Below is a small trained network, with its code and all its weights. Each question gives an input and a class and asks what happens when units are switched off, that is, made to give their printed mean instead of their output.

import numpy as np


def w(rows, s, z=0):
    codes = np.array(rows[::2]) - 128.0
    scale = np.full(codes.shape[1], s)
    scale[-1] = z or s
    return codes * scale


def norm(h):
    return h / np.sqrt((h * h).mean(-1, keepdims=True) + 1e-5)


def f(y):
    return y / 2 * (1 + np.tanh(0.7978845608 * (y + 0.044715 * y**3)))


def log_softmax(a):
    a = a - a.max(-1, keepdims=True)
    return a - np.log(np.exp(a).sum(-1, keepdims=True))


def net(x, mask):
    res = np.array(x, float).reshape(1, 8) / 4 @ E
    u = 0
    for l in range(3):
        y = f(norm(res) @ A[l][:, :-1].T + A[l][:, -1])
        res = res + np.where(mask[u : u + 11], y, B[l][:, -1]) @ B[l][:, :-1]
        u += 11
    return log_softmax(norm(res)[-1] @ U[:, :-1].T + U[:, -1])


A, B = {}, {}
E = w([
[121,207,202,168,86,109],'x0',
[155,199,81,71,137,120],'x1',
[194,154,188,175,148,175],'x2',
[210,78,159,77,95,156],'x3',
[108,119,135,165,207,9],'x4',
[97,129,109,161,238,146],'x5',
[113,149,205,76,117,110],'x6',
[121,92,155,99,150,142],'x7',
],0.011)
A[0] = w([
[110,144,188,170,71,121,44],'L0N0',
[101,75,182,12,155,97,56],'L0N1',
[139,209,201,172,114,80,1],'L0N2',
[113,121,176,30,137,101,46],'L0N3',
[113,120,176,174,39,138,2],'L0N4',
[147,153,72,168,124,129,92],'L0N5',
[167,116,167,104,146,172,58],'L0N6',
[161,53,138,112,128,86,107],'L0N7',
[121,138,122,178,134,157,113],'L0N8',
[217,44,128,172,154,71,15],'L0N9',
[118,166,179,99,121,102,84],'L0N10',
],0.011,0.0079)
B[0] = w([
[88,176,205,147,66,123,189],'L0N0',
[139,60,172,78,129,56,244],'L0N1',
[178,240,179,147,159,102,244],'L0N2',
[109,113,162,51,153,110,169],'L0N3',
[39,102,129,162,77,164,166],'L0N4',
[104,180,159,45,142,112,145],'L0N5',
[171,163,59,110,135,137,150],'L0N6',
[179,45,82,177,65,64,252],'L0N7',
[112,128,209,72,151,105,163],'L0N8',
[202,104,118,254,88,123,236],'L0N9',
[153,141,153,123,125,71,173],'L0N10',
],0.0079,0.0019)
A[1] = w([
[201,135,149,175,167,86,173],'L1N0',
[155,119,140,119,102,219,131],'L1N1',
[64,101,117,185,229,119,22],'L1N2',
[157,127,128,100,117,181,116],'L1N3',
[206,130,136,99,137,240,2],'L1N4',
[71,97,114,173,254,111,32],'L1N5',
[49,128,178,167,31,145,9],'L1N6',
[110,152,28,106,108,90,62],'L1N7',
[62,120,91,185,199,81,86],'L1N8',
[141,90,101,195,166,103,97],'L1N9',
[71,117,64,106,101,119,107],'L1N10',
],0.014,0.0068)
B[1] = w([
[64,124,114,184,147,84,254],'L1N0',
[219,108,144,129,180,124,205],'L1N1',
[47,111,165,107,162,208,208],'L1N2',
[174,121,126,134,164,103,167],'L1N3',
[206,133,82,76,244,151,182],'L1N4',
[20,105,189,88,124,221,228],'L1N5',
[238,125,190,152,16,200,188],'L1N6',
[76,195,34,119,61,107,166],'L1N7',
[123,144,169,84,155,232,230],'L1N8',
[76,90,121,188,133,168,206],'L1N9',
[144,122,51,82,49,121,170],'L1N10',
],0.011,0.0066)
A[2] = w([
[86,71,128,56,73,133,53],'L2N0',
[153,83,123,88,126,1,119],'L2N1',
[98,206,85,111,71,152,98],'L2N2',
[194,145,94,128,213,163,2],'L2N3',
[107,62,189,21,147,20,6],'L2N4',
[67,54,104,125,190,141,74],'L2N5',
[73,244,176,131,74,98,116],'L2N6',
[155,178,120,71,156,147,103],'L2N7',
[216,117,84,71,208,153,32],'L2N8',
[148,5,65,147,104,129,97],'L2N9',
[144,37,206,169,78,217,82],'L2N10',
],0.0077,0.0051)
B[2] = w([
[157,58,110,80,104,131,151],'L2N0',
[29,9,200,98,127,151,189],'L2N1',
[160,142,71,141,132,50,161],'L2N2',
[190,106,153,98,186,152,142],'L2N3',
[142,131,219,2,73,124,149],'L2N4',
[89,122,152,167,16,195,200],'L2N5',
[171,216,123,172,232,81,237],'L2N6',
[97,114,144,88,194,70,151],'L2N7',
[131,60,127,133,231,123,197],'L2N8',
[119,86,69,237,189,61,212],'L2N9',
[116,210,52,102,64,146,252],'L2N10',
],0.0066,0.0031)
U = w([
[200,163,187,166,33,165,133],'0',
[101,50,100,253,118,90,66],'1',
[74,210,15,73,108,87,48],'2',
[98,59,196,29,92,51,58],'3',
[115,41,26,99,90,121,50],'4',
[10,118,151,128,157,242,220],'5',
[212,109,104,92,216,176,253],'6',
[104,235,195,185,184,46,76],'7',
],0.019,0.0033)

Each question gives the input, the list of numbers given to net, and the class t.
The units are the neurons (one row each of A and B). Each row of codes is followed by its name. A weight is (code - 128) times the scale printed after its matrix; where a second scale follows, it is the last column's (A, B and U).
mask holds one flag per neuron, layer by layer. A switched-off neuron (its flag False) gives its mean, the last column of its row in B, instead of its output. The means were averaged over made-up inputs and are rounded, as every weight is.
A unit's drop is (log p(t) with every unit on - log p(t) with that unit switched off) / (log p(t) with every unit on - log p(t) with every unit switched off).
The circuit of an input: a set's keep is (log p(t) with only the set's units on - log p(t) with every unit switched off) / (log p(t) with every unit on - log p(t) with every unit switched off). Starting from the 12 units with the biggest drops (on a tie, the unit counted first), units are removed one at a time, each time the one whose removal leaves the highest keep (on an exact tie, the one counted first), for as long as the keep stays at least 0.8.
circuit, biggest first: the units of the circuit, biggest drop first
unit that matters most: the unit with the biggest drop
top k neurons: the k neurons with the biggest drops, biggest first
top k neurons in layer l: the k neurons of layer l with the biggest drops, biggest first
drop when u is switched off: that unit's drop, to one decimal
input [1,-7,1,-4,0,-7,-6,0], class 0: circuit, biggest first	(L1N6)
input [-6,-4,5,3,-1,-7,7,1], class 3: circuit, biggest first	(L0N1; L1N6)
input [8,5,8,-2,-6,2,-5,-2], class 6: circuit, biggest first	(L1N4; L1N1)
input [-3,-4,-6,-3,-7,4,-4,8], class 4: top 3 neurons	(L1N10; L0N2; L2N0)
input [6,5,-1,3,3,-8,-3,5], class 7: circuit, biggest first	(L2N6; L1N6)
input [2,-8,-1,1,-5,0,-6,6], class 0: top 2 neurons	(L1N6; L0N4)
input [-3,0,-5,8,-4,5,2,8], class 3: top 4 neurons in layer 0	(L0N1; L0N3; L0N7; L0N9)
input [6,-2,-6,-6,2,-7,6,-7], class 0: top 2 neurons in layer 1	(L1N6; L1N0)
input [3,3,-7,-2,-1,-5,-1,7], class 4: top 2 neurons in layer 2	(L2N0; L2N1)
input [8,8,-7,5,1,8,6,0], class 3: top 2 neurons in layer 2	(L2N4; L2N1)
input [-7,-7,-3,-1,0,0,4,3], class 3: top 2 neurons in layer 0	(L0N1; L0N9)
input [-4,-2,-2,6,-4,8,6,7], class 3: top 2 neurons in layer 0	(L0N1; L0N3)
input [4,-7,-7,-1,-4,2,4,5], class 0: drop when L1N6 is switched off	0.6
input [5,3,-7,-8,8,7,-3,-6], class 5: drop when L1N7 is switched off	0.0
input [-4,2,-1,3,3,-2,-5,-4], class 1: unit that matters most	L0N9
input [6,-4,6,-8,-4,4,3,2], class 7: drop when L2N6 is switched off	0.1
